Below are the code and all the weights of a small trained network. Each question names an input and a class and asks about switching units off, where a switched-off unit gives its printed mean instead of its output.

import numpy as np


def w(rows, s, z=0):
    codes = np.array(rows[::2]) - 128.0
    scale = np.full(codes.shape[1], s)
    scale[-1] = z or s
    return codes * scale


def norm(h):
    return h / np.sqrt((h * h).mean(-1, keepdims=True) + 1e-5)


def f(y):
    return np.maximum(y, 0)


def log_softmax(a):
    a = a - a.max(-1, keepdims=True)
    return a - np.log(np.exp(a).sum(-1, keepdims=True))


def net(x, mask):
    res = np.array(x, float).reshape(1, 3) / 4 @ E
    u = 0
    for l in range(3):
        y = f(norm(res) @ A[l][:, :-1].T + A[l][:, -1])
        res = res + np.where(mask[u : u + 9], y, B[l][:, -1]) @ B[l][:, :-1]
        u += 9
    return log_softmax(norm(res)[-1] @ U[:, :-1].T + U[:, -1])


A, B = {}, {}
E = w([
[244,161,159,166,199],'x0',
[222,148,175,57,66],'x1',
[114,148,254,210,63],'x2',
],0.0077)
A[0] = w([
[197,141,2,123,173,182],'0.n0',
[93,231,185,142,178,23],'0.n1',
[114,128,138,204,121,88],'0.n2',
[140,184,184,142,221,25],'0.n3',
[128,94,76,158,56,28],'0.n4',
[139,193,106,47,179,73],'0.n5',
[95,195,87,213,182,5],'0.n6',
[229,155,198,74,80,136],'0.n7',
[126,166,61,211,139,205],'0.n8',
],0.006,0.0033)
B[0] = w([
[71,31,254,145,160,253],'0.n0',
[98,86,77,73,122,145],'0.n1',
[169,19,125,140,86,169],'0.n2',
[87,174,207,113,105,159],'0.n3',
[68,99,149,102,122,135],'0.n4',
[131,27,121,76,118,168],'0.n5',
[135,134,46,173,57,163],'0.n6',
[132,78,23,138,11,252],'0.n7',
[168,98,102,95,40,216],'0.n8',
],0.0056,0.0042)
A[1] = w([
[122,84,16,86,169,216],'1.n0',
[114,144,73,248,222,51],'1.n1',
[85,163,107,176,154,84],'1.n2',
[128,91,178,143,137,4],'1.n3',
[68,41,165,192,129,161],'1.n4',
[254,129,170,161,235,77],'1.n5',
[164,165,156,39,197,89],'1.n6',
[237,159,89,230,179,47],'1.n7',
[206,149,136,108,123,98],'1.n8',
],0.0082,0.0034)
B[1] = w([
[178,90,202,120,159,233],'1.n0',
[77,127,16,132,48,169],'1.n1',
[159,155,93,184,66,145],'1.n2',
[144,176,160,163,96,135],'1.n3',
[190,177,95,89,125,253],'1.n4',
[2,138,118,63,107,183],'1.n5',
[142,86,148,149,112,145],'1.n6',
[75,200,152,67,113,165],'1.n7',
[84,150,104,58,62,161],'1.n8',
],0.0082,0.0067)
A[2] = w([
[237,163,178,55,103,152],'2.n0',
[89,203,182,113,129,110],'2.n1',
[80,103,62,215,188,253],'2.n2',
[60,59,189,156,69,125],'2.n3',
[140,155,165,164,16,173],'2.n4',
[1,145,112,54,116,43],'2.n5',
[135,149,185,211,132,158],'2.n6',
[102,32,122,108,77,116],'2.n7',
[135,128,203,205,109,114],'2.n8',
],0.0091,0.0041)
B[2] = w([
[86,150,73,206,136,217],'2.n0',
[73,122,157,125,141,151],'2.n1',
[209,116,152,112,44,173],'2.n2',
[175,154,116,63,156,193],'2.n3',
[129,85,120,114,208,255],'2.n4',
[111,190,186,129,154,182],'2.n5',
[93,1,130,55,134,151],'2.n6',
[113,203,163,208,123,215],'2.n7',
[157,55,128,80,162,157],'2.n8',
],0.009)
U = w([
[152,6,162,78,188,158],'0',
[76,234,173,86,138,252],'1',
[179,127,70,132,7,84],'2',
[127,159,100,229,223,23],'3',
],0.018,0.0033)

Each question gives the input, the list of numbers given to net, and the class t.
The units are the neurons (one row each of A and B). Each row of codes is followed by its name. A weight is (code - 128) times the scale printed after its matrix; where a second scale follows, it is the last column's (A, B and U).
mask holds one flag per neuron, layer by layer. A switched-off neuron (its flag False) gives its mean, the last column of its row in B, instead of its output. The means were averaged over made-up inputs and are rounded, as every weight is.
A unit's drop is (log p(t) with every unit on - log p(t) with that unit switched off) / (log p(t) with every unit on - log p(t) with every unit switched off).
The circuit of an input: a set's keep is (log p(t) with only the set's units on - log p(t) with every unit switched off) / (log p(t) with every unit on - log p(t) with every unit switched off). Starting from the 12 units with the biggest drops (on a tie, the unit counted first), units are removed one at a time, each time the one whose removal leaves the highest keep (on an exact tie, the one counted first), for as long as the keep stays at least 0.8.
units of the circuit, in order: the units of the circuit, biggest drop first
unit that matters most: the unit with the biggest drop
k most important neurons: the k neurons with the biggest drops, biggest first
k most important neurons of layer l: the k neurons of layer l with the biggest drops, biggest first
input [-4,-6,-4], class 2: unit that matters most -> 2.n2
input [-7,7,-5], class 1: units of the circuit, in order -> (1.n4 2.n7 2.n2 0.n8)
input [0,-8,-5], class 2: units of the circuit, in order -> (2.n2 2.n4)
input [-7,-6,-3], class 1: 4 most important neurons -> (2.n5 0.n7 1.n0 2.n7)
input [1,0,-2], class 3: 2 most important neurons -> (2.n0 1.n4)
input [-7,7,1], class 1: units of the circuit, in order -> (2.n2 0.n8 2.n5)
input [-6,-7,6], class 2: 2 most important neurons of layer 2 -> (2.n2 2.n1)
input [8,-7,-5], class 1: units of the circuit, in order -> (1.n5 1.n7)
input [-7,-8,7], class 2: 2 most important neurons of layer 1 -> (1.n0 1.n5)
input [-4,2,-2], class 1: 2 most important neurons -> (2.n4 1.n4)
input [-3,-2,2], class 3: 3 most important neurons -> (1.n5 1.n4 1.n7)
input [-5,0,-4], class 1: 2 most important neurons -> (2.n4 2.n7)
input [5,-5,5], class 0: 3 most important neurons of layer 2 -> (2.n7 2.n4 2.n6)
input [4,5,-1], class 2: units of the circuit, in order -> (0.n7)
input [-4,-6,-2], class 2: 2 most important neurons -> (2.n2 1.n5)
input [8,-5,-8], class 0: 2 most important neurons -> (1.n0 0.n0)
input [-6,-8,3], class 2: 2 most important neurons -> (2.n2 1.n5)
input [8,-8,-5], class 1: 4 most important neurons -> (1.n5 1.n7 2.n5 0.n7)
input [0,-4,-2], class 2: 2 most important neurons -> (1.n1 2.n4)
input [-8,-5,-3], class 1: units of the circuit, in order -> (2.n5)
input [-8,2,8], class 0: 3 most important neurons of layer 2 -> (2.n4 2.n8 2.n6)
input [5,7,8], class 0: 2 most important neurons -> (2.n4 1.n4)
